Below is a small trained network, with its code and all its weights. Each question gives an input and a target symbol and asks what happens when units are switched off, that is, made to give their printed mean instead of their output.

import numpy as np


def w(rows, s, z=0):
    codes = np.array(rows[::2]) - 128.0
    scale = np.full(codes.shape[1], s)
    scale[-1] = z or s
    return codes * scale


def norm(h):
    return h / np.sqrt((h * h).mean(-1, keepdims=True) + 1e-5)


def f(y):
    return np.maximum(y, 0)


def softmax(a):
    e = np.exp(a - a.max(-1, keepdims=True))
    return e / e.sum(-1, keepdims=True)


def log_softmax(a):
    a = a - a.max(-1, keepdims=True)
    return a - np.log(np.exp(a).sum(-1, keepdims=True))


def net(x, mask):
    ids = ['αβγδζηλμξπστψω'.index(c) for c in x.split()]
    T = len(ids)
    res = E[ids] + P[:T]
    r = norm(res)
    for j in range(3):
        rows = slice(3 * j, 3 * j + 3)
        q, k, v = (r @ M[0][rows].T for M in (Q, K, V))
        z = softmax(np.where(np.tri(T) > 0, q @ k.T / 3**0.5, -1e9)) @ v
        o = O[0][rows]
        res = res + np.where(mask[j], z, o[:, -1]) @ o[:, :-1]
    y = f(norm(res) @ A[0][:, :-1].T + A[0][:, -1])
    res = res + np.where(mask[3:7], y, B[0][:, -1]) @ B[0][:, :-1]
    return log_softmax(norm(res)[-1] @ U[:, :-1].T + U[:, -1])


Q, K, V, O, A, B = {}, {}, {}, {}, {}, {}
E = w([
[161,87,107,89],'α',
[105,111,152,64],'β',
[121,160,118,112],'γ',
[139,168,113,111],'δ',
[166,184,92,221],'ζ',
[131,109,101,114],'η',
[248,71,123,197],'λ',
[117,149,117,131],'μ',
[24,167,20,133],'ξ',
[145,112,120,101],'π',
[158,104,133,90],'σ',
[115,122,93,116],'τ',
[144,113,122,95],'ψ',
[122,121,99,96],'ω',
],0.012)
P = w([
[116,129,254,215],'0',
[189,88,104,113],'1',
[197,54,110,104],'2',
[187,133,117,136],'3',
[188,125,105,122],'4',
[182,119,108,135],'5',
[184,126,112,136],'6',
[181,114,107,146],'7',
[182,111,105,153],'8',
[181,113,108,147],'9',
[185,107,110,155],'10',
[182,107,106,152],'11',
[188,104,111,156],'12',
[186,101,110,156],'13',
],0.0033)
Q[0] = w([
[70,88,139,79],'head 1',
[135,9,92,56],'head 1',
[87,204,255,127],'head 1',
[89,217,132,111],'head 2',
[169,54,97,134],'head 2',
[96,183,222,198],'head 2',
[77,81,76,107],'head 3',
[107,180,223,192],'head 3',
[179,87,82,127],'head 3',
],0.0086)
K[0] = w([
[89,141,157,60],'head 1',
[68,136,247,138],'head 1',
[156,139,92,77],'head 1',
[153,136,113,106],'head 2',
[110,106,192,165],'head 2',
[186,175,92,104],'head 2',
[136,81,156,144],'head 3',
[158,134,32,122],'head 3',
[124,127,172,184],'head 3',
],0.011)
V[0] = w([
[28,108,136,114],'head 1',
[78,184,94,254],'head 1',
[196,222,206,26],'head 1',
[122,133,196,123],'head 2',
[125,226,117,94],'head 2',
[160,11,145,81],'head 2',
[72,214,60,92],'head 3',
[152,193,91,198],'head 3',
[89,138,63,114],'head 3',
],0.0056)
O[0] = w([
[255,229,77,164,109],'head 1',
[165,128,65,59,162],'head 1',
[69,47,99,228,20],'head 1',
[139,102,112,115,112],'head 2',
[149,113,32,94,15],'head 2',
[68,171,165,139,232],'head 2',
[128,132,78,143,5],'head 3',
[53,172,163,91,122],'head 3',
[122,205,36,59,80],'head 3',
],0.0043,0.0025)
A[0] = w([
[83,39,182,81,237],'neuron 1',
[43,123,52,91,145],'neuron 2',
[151,113,54,1,84],'neuron 3',
[120,79,158,62,8],'neuron 4',
],0.0052,0.0011)
B[0] = w([
[34,254,125,162,229],'neuron 1',
[129,146,140,110,212],'neuron 2',
[115,67,154,96,253],'neuron 3',
[60,101,138,158,168],'neuron 4',
],0.0055,0.0027)
U = w([
[61,152,182,162,37],'α',
[200,61,161,203,244],'β',
[131,73,81,142,153],'γ',
[45,133,54,148,240],'δ',
[75,84,144,71,151],'ζ',
[147,218,254,101,161],'η',
[85,142,162,140,3],'λ',
[146,110,119,119,22],'μ',
[156,118,111,107,102],'ξ',
[93,116,172,177,102],'π',
[99,104,167,183,146],'σ',
[201,171,116,74,155],'τ',
[99,112,161,185,112],'ψ',
[187,205,78,242,204],'ω',
],0.0098,0.0021)

Each question gives the input, a string of symbols that net reads in full, and the target symbol t.
The units are the heads (3 rows each of Q, K, V and O) and the neurons (one row each of A and B). Each row of codes is followed by its name. A weight is (code - 128) times the scale printed after its matrix; where a second scale follows, it is the last column's (O, A, B and U).
mask holds one flag per unit, heads first, then neurons. A switched-off unit (its flag False) gives its mean, the last column of its rows in O or B, instead of its output. The means were averaged over made-up inputs and are rounded, as every weight is.
A unit's drop is (log p(t) with every unit on - log p(t) with that unit switched off) / (log p(t) with every unit on - log p(t) with every unit switched off).
The circuit of an input: a set's keep is (log p(t) with only the set's units on - log p(t) with every unit switched off) / (log p(t) with every unit on - log p(t) with every unit switched off). Starting from all 7 units, units are removed one at a time, each time the one whose removal leaves the highest keep (on an exact tie, the one counted first), for as long as the keep stays at least 0.8.
circuit, biggest first: the units of the circuit, biggest drop first
top k neurons: the k neurons with the biggest drops, biggest first
which heads matter: for each layer, one digit per head in row order, 1 if its drop is at least 0.15 and else 0, layers parted by /
drop of u: that unit's drop, to one decimal
input η η ξ η ω η η ζ τ, target η: circuit, biggest first : head 2; head 1
input η η σ, target η: top neuron : neuron 1
input η η μ ξ ω, target η: circuit, biggest first : head 2; head 1
input δ τ η τ η π, target δ: circuit, biggest first : head 1; neuron 1
input η η γ γ η ζ ζ τ δ γ η ξ α, target η: circuit, biggest first : head 2; neuron 1
input η η β η η η ψ δ μ τ η, target η: circuit, biggest first : head 2; head 1
input ζ η ξ π, target ζ: which heads matter : 001
input τ ζ γ, target τ: which heads matter : 100
input β τ σ, target β: which heads matter : 101
input ω η ξ τ π, target ω: which heads matter : 100
input τ δ τ γ τ δ η α η, target τ: drop of head 1 : 1.0
input η ζ δ η π η γ η β η ω, target η: drop of head 2 : 0.5
input β τ ξ γ ξ τ β η τ η ξ τ η, target β: drop of head 1 : 0.1
input ζ σ δ ξ ω η ζ η σ, target ζ: drop of head 1 : 0.2
input ζ ζ τ η η τ σ δ ζ π γ σ, target ζ: top neuron : neuron 3
